Below is a small trained network, with its code and all its weights. Each question gives an input and a target symbol and asks what happens when units are switched off, that is, made to give their printed mean instead of their output.

import numpy as np


def w(rows, s, z=0):
    codes = np.array(rows[::2]) - 128.0
    scale = np.full(codes.shape[1], s)
    scale[-1] = z or s
    return codes * scale


def norm(h):
    return h / np.sqrt((h * h).mean(-1, keepdims=True) + 1e-5)


def f(y):
    return np.maximum(y, 0)


def softmax(a):
    e = np.exp(a - a.max(-1, keepdims=True))
    return e / e.sum(-1, keepdims=True)


def log_softmax(a):
    a = a - a.max(-1, keepdims=True)
    return a - np.log(np.exp(a).sum(-1, keepdims=True))


def net(x, mask):
    ids = ['αβεζθλμπστφψω'.index(c) for c in x.split()]
    T = len(ids)
    res = E[ids] + P[:T]
    q, k, v = (norm(res) @ M[0].T for M in (Q, K, V))
    z = softmax(np.where(np.tri(T) > 0, q @ k.T / 2**0.5, -1e9)) @ v
    res = res + np.where(mask[0], z, O[0][:, -1]) @ O[0][:, :-1]
    y = f(norm(res) @ A[0][:, :-1].T + A[0][:, -1])
    res = res + np.where(mask[1:17], y, B[0][:, -1]) @ B[0][:, :-1]
    return log_softmax(norm(res)[-1] @ U[:, :-1].T + U[:, -1])


Q, K, V, O, A, B = {}, {}, {}, {}, {}, {}
E = w([
[170,150,81,120],'α',
[93,170,138,145],'β',
[142,47,64,165],'ε',
[198,240,182,135],'ζ',
[138,150,188,145],'θ',
[115,164,169,144],'λ',
[164,147,84,110],'μ',
[68,82,163,141],'π',
[88,170,149,109],'σ',
[190,147,56,110],'τ',
[217,116,142,143],'φ',
[3,142,168,128],'ψ',
[69,93,52,57],'ω',
],0.025)
P = w([
[180,131,82,177],'0',
[158,134,56,254],'1',
[172,138,70,231],'2',
[144,143,90,130],'3',
[152,119,105,132],'4',
[184,107,118,169],'5',
[193,104,125,150],'6',
[186,105,133,124],'7',
[197,113,141,128],'8',
[194,99,146,127],'9',
],0.0086)
Q[0] = w([
[89,74,142,177],'H1',
[2,27,98,40],'H1',
],0.0066)
K[0] = w([
[118,76,24,66],'H1',
[95,96,44,255],'H1',
],0.0054)
V[0] = w([
[116,221,161,1],'H1',
[201,64,198,77],'H1',
],0.0098)
O[0] = w([
[151,217,31,157,142],'H1',
[30,148,71,254,2],'H1',
],0.0071,0.0052)
A[0] = w([
[206,71,104,82,86],'N1',
[149,5,141,152,135],'N2',
[52,128,79,43,196],'N3',
[198,45,73,165,104],'N4',
[52,113,173,140,143],'N5',
[243,19,44,126,113],'N6',
[152,147,148,128,137],'N7',
[102,126,97,129,125],'N8',
[19,62,170,91,1],'N9',
[122,50,12,120,117],'N10',
[118,131,17,72,90],'N11',
[47,42,66,84,195],'N12',
[104,165,192,86,123],'N13',
[134,111,157,182,142],'N14',
[151,43,61,87,96],'N15',
[181,155,181,187,118],'N16',
],0.012,0.0077)
B[0] = w([
[62,145,140,95,187],'N1',
[178,82,60,85,176],'N2',
[130,168,52,182,198],'N3',
[78,172,216,94,183],'N4',
[155,118,244,135,165],'N5',
[82,187,180,103,233],'N6',
[107,158,101,105,208],'N7',
[140,102,126,117,133],'N8',
[221,116,149,146,149],'N9',
[60,81,111,176,183],'N10',
[190,166,84,177,174],'N11',
[175,111,79,164,188],'N12',
[62,161,169,119,236],'N13',
[91,110,98,112,173],'N14',
[78,126,127,165,180],'N15',
[106,156,74,108,255],'N16',
],0.011,0.0065)
U = w([
[129,109,118,106,111],'α',
[119,110,119,125,121],'β',
[69,64,128,97,167],'ε',
[227,175,94,128,126],'ζ',
[123,114,126,115,98],'θ',
[122,118,113,107,113],'λ',
[130,113,115,106,102],'μ',
[165,77,141,103,255],'π',
[118,118,124,128,115],'σ',
[82,136,132,197,90],'τ',
[130,127,136,7,123],'φ',
[138,116,178,190,133],'ψ',
[122,111,52,163,177],'ω',
],0.017,0.0081)

Each question gives the input, a string of symbols that net reads in full, and the target symbol t.
The units are the heads (2 rows each of Q, K, V and O) and the neurons (one row each of A and B). Each row of codes is followed by its name. A weight is (code - 128) times the scale printed after its matrix; where a second scale follows, it is the last column's (O, A, B and U).
mask holds one flag per unit, heads first, then neurons. A switched-off unit (its flag False) gives its mean, the last column of its rows in O or B, instead of its output. The means were averaged over made-up inputs and are rounded, as every weight is.
A unit's drop is (log p(t) with every unit on - log p(t) with that unit switched off) / (log p(t) with every unit on - log p(t) with every unit switched off).
The circuit of an input: a set's keep is (log p(t) with only the set's units on - log p(t) with every unit switched off) / (log p(t) with every unit on - log p(t) with every unit switched off). Starting from the 12 units with the biggest drops (on a tie, the unit counted first), units are removed one at a time, each time the one whose removal leaves the highest keep (on an exact tie, the one counted first), for as long as the keep stays at least 0.8.
circuit, biggest first: the units of the circuit, biggest drop first
unit that matters most: the unit with the biggest drop
top k neurons: the k neurons with the biggest drops, biggest first
drop of u: that unit's drop, to one decimal
input π ω β β β λ, target φ: circuit, biggest first => [H1; N3; N16]
input π ω β β β ζ τ σ ε, target ε: top 2 neurons => [N10; N2]
input σ β β β β β θ, target φ: top 3 neurons => [N3; N11; N12]
input β τ β, target φ: circuit, biggest first => [H1; N3]
input σ α ζ σ τ σ β σ σ λ, target ζ: circuit, biggest first => [H1; N6]
input σ σ σ, target ζ: circuit, biggest first => [H1; N6; N1]
input β σ μ, target φ: circuit, biggest first => [H1; N1]
input φ ε ω, target ω: unit that matters most => N3
input ζ ζ β β β σ σ ω θ, target ζ: top 4 neurons => [N6; N1; N4; N10]
input β θ β β λ, target φ: circuit, biggest first => [H1; N3]
input ω ε θ ε, target ε: top 3 neurons => [N4; N6; N2]
input θ τ β β ζ π ψ, target ψ: top 2 neurons => [N9; N3]
input θ θ θ μ, target τ: drop of H1 => 0.3
input σ λ β, target ζ: drop of N15 => 0.1
input β β θ β β β, target φ: drop of H1 => 0.5
